Below is a small trained network, with its code and all its weights. Each question gives an input and a class and asks what happens when units are switched off, that is, made to give their printed mean instead of their output.

import numpy as np


def w(rows, s, z=0):
    codes = np.array(rows[::2]) - 128.0
    scale = np.full(codes.shape[1], s)
    scale[-1] = z or s
    return codes * scale


def f(y):
    return np.maximum(y, 0)


def log_softmax(a):
    a = a - a.max(-1, keepdims=True)
    return a - np.log(np.exp(a).sum(-1, keepdims=True))


def net(x, mask):
    res = np.array(x, float).reshape(1, 5) / 4 @ E
    y = f(res @ A[0][:, :-1].T + A[0][:, -1])
    res = res + np.where(mask, y, B[0][:, -1]) @ B[0][:, :-1]
    return log_softmax(res[-1] @ U[:, :-1].T + U[:, -1])


A, B = {}, {}
E = w([
[130,144,145,147,97,94,119,138,147],'x0',
[143,250,90,115,81,156,139,67,165],'x1',
[125,123,147,107,145,126,151,101,135],'x2',
[188,177,145,61,192,141,88,177,163],'x3',
[123,156,205,143,92,214,64,106,135],'x4',
],0.018)
A[0] = w([
[167,119,193,78,157,133,27,152,152,188],'N1',
[110,189,78,90,137,52,162,167,164,251],'N2',
[184,148,171,48,159,179,72,131,125,96],'N3',
[119,83,136,69,204,54,178,205,137,214],'N4',
[25,91,2,144,91,50,228,102,126,241],'N5',
[60,114,177,142,13,242,124,91,115,191],'N6',
[166,64,154,141,139,170,167,205,138,202],'N7',
[158,124,201,146,140,107,167,134,125,176],'N8',
[187,147,209,85,150,172,1,140,204,79],'N9',
[78,65,207,157,111,132,84,91,70,241],'N10',
[237,200,41,119,53,149,158,18,145,254],'N11',
[171,167,75,38,171,96,121,168,172,136],'N12',
],0.0092,0.0039)
B[0] = w([
[108,64,27,114,100,52,88,199,144,201],'N1',
[198,143,87,30,114,136,134,122,36,203],'N2',
[113,73,131,39,138,161,100,136,65,195],'N3',
[203,108,173,139,91,50,205,176,171,221],'N4',
[59,39,170,66,28,164,44,95,71,254],'N5',
[123,146,204,227,171,138,130,66,249,227],'N6',
[169,93,83,224,174,164,155,145,66,180],'N7',
[122,101,88,130,189,72,123,199,128,152],'N8',
[57,12,122,65,61,118,152,84,112,221],'N9',
[66,70,212,227,222,36,68,139,119,204],'N10',
[100,119,121,4,106,231,161,56,254,248],'N11',
[136,247,51,93,170,99,143,189,110,203],'N12',
],0.0073,0.022)
U = w([
[90,38,167,117,111,104,140,197,72,250],'0',
[79,112,119,66,79,147,122,105,129,180],'1',
[97,111,160,215,223,101,116,148,133,60],'2',
[102,177,199,167,137,185,163,115,188,50],'3',
[227,121,91,149,141,71,195,226,116,105],'4',
[159,254,107,55,131,135,173,179,105,75],'5',
],0.0098,0.0023)

Each question gives the input, the list of numbers given to net, and the class t.
The units are the neurons (one row each of A and B). Each row of codes is followed by its name. A weight is (code - 128) times the scale printed after its matrix; where a second scale follows, it is the last column's (A, B and U).
mask holds one flag per neuron, in row order. A switched-off neuron (its flag False) gives its mean, the last column of its row in B, instead of its output. The means were averaged over made-up inputs and are rounded, as every weight is.
A unit's drop is (log p(t) with every unit on - log p(t) with that unit switched off) / (log p(t) with every unit on - log p(t) with every unit switched off).
The circuit of an input: a set's keep is (log p(t) with only the set's units on - log p(t) with every unit switched off) / (log p(t) with every unit on - log p(t) with every unit switched off). Starting from all 12 units, units are removed one at a time, each time the one whose removal leaves the highest keep (on an exact tie, the one counted first), for as long as the keep stays at least 0.8.
circuit, biggest first: the units of the circuit, biggest drop first
unit that matters most: the unit with the biggest drop
k most important neurons: the k neurons with the biggest drops, biggest first
drop when u is switched off: that unit's drop, to one decimal
input [3,3,-1,8,-3], class 5: unit that matters most -> N12
input [1,-8,7,0,2], class 2: circuit, biggest first -> N5, N10
input [-7,1,7,-1,1], class 3: circuit, biggest first -> N5, N9
input [-7,-7,-3,1,-2], class 4: circuit, biggest first -> N4, N5, N9
input [-6,-5,-7,-6,1], class 2: circuit, biggest first -> N10, N9, N6
input [0,3,1,7,0], class 5: 3 most important neurons -> N12, N5, N10
input [1,5,-4,5,-1], class 5: 2 most important neurons -> N5, N12
input [0,0,-1,5,6], class 0: 2 most important neurons -> N11, N1
input [-8,0,7,4,1], class 0: 2 most important neurons -> N11, N3
input [-8,7,8,-1,7], class 3: 2 most important neurons -> N6, N5
input [-6,7,4,-6,1], class 3: 2 most important neurons -> N6, N9
input [-1,0,-5,2,-5], class 4: 2 most important neurons -> N11, N4
input [-8,1,-2,7,-2], class 5: 2 most important neurons -> N12, N10
input [6,0,-1,3,3], class 0: 2 most important neurons -> N11, N1
input [2,8,0,1,-5], class 5: circuit, biggest first -> N12
input [-3,0,-5,7,-1], class 4: 4 most important neurons -> N5, N11, N1, N12
input [3,3,8,1,0], class 5: 2 most important neurons -> N5, N9
input [0,-1,-3,0,1], class 2: drop when N5 is switched off -> 0.4
input [4,5,3,-7,3], class 3: drop when N6 is switched off -> 0.2
input [1,-4,-4,-3,5], class 2: drop when N1 is switched off -> 0.0
input [-2,-1,4,5,-6], class 4: drop when N4 is switched off -> 0.2
input [2,-2,6,2,7], class 0: unit that matters most -> N9
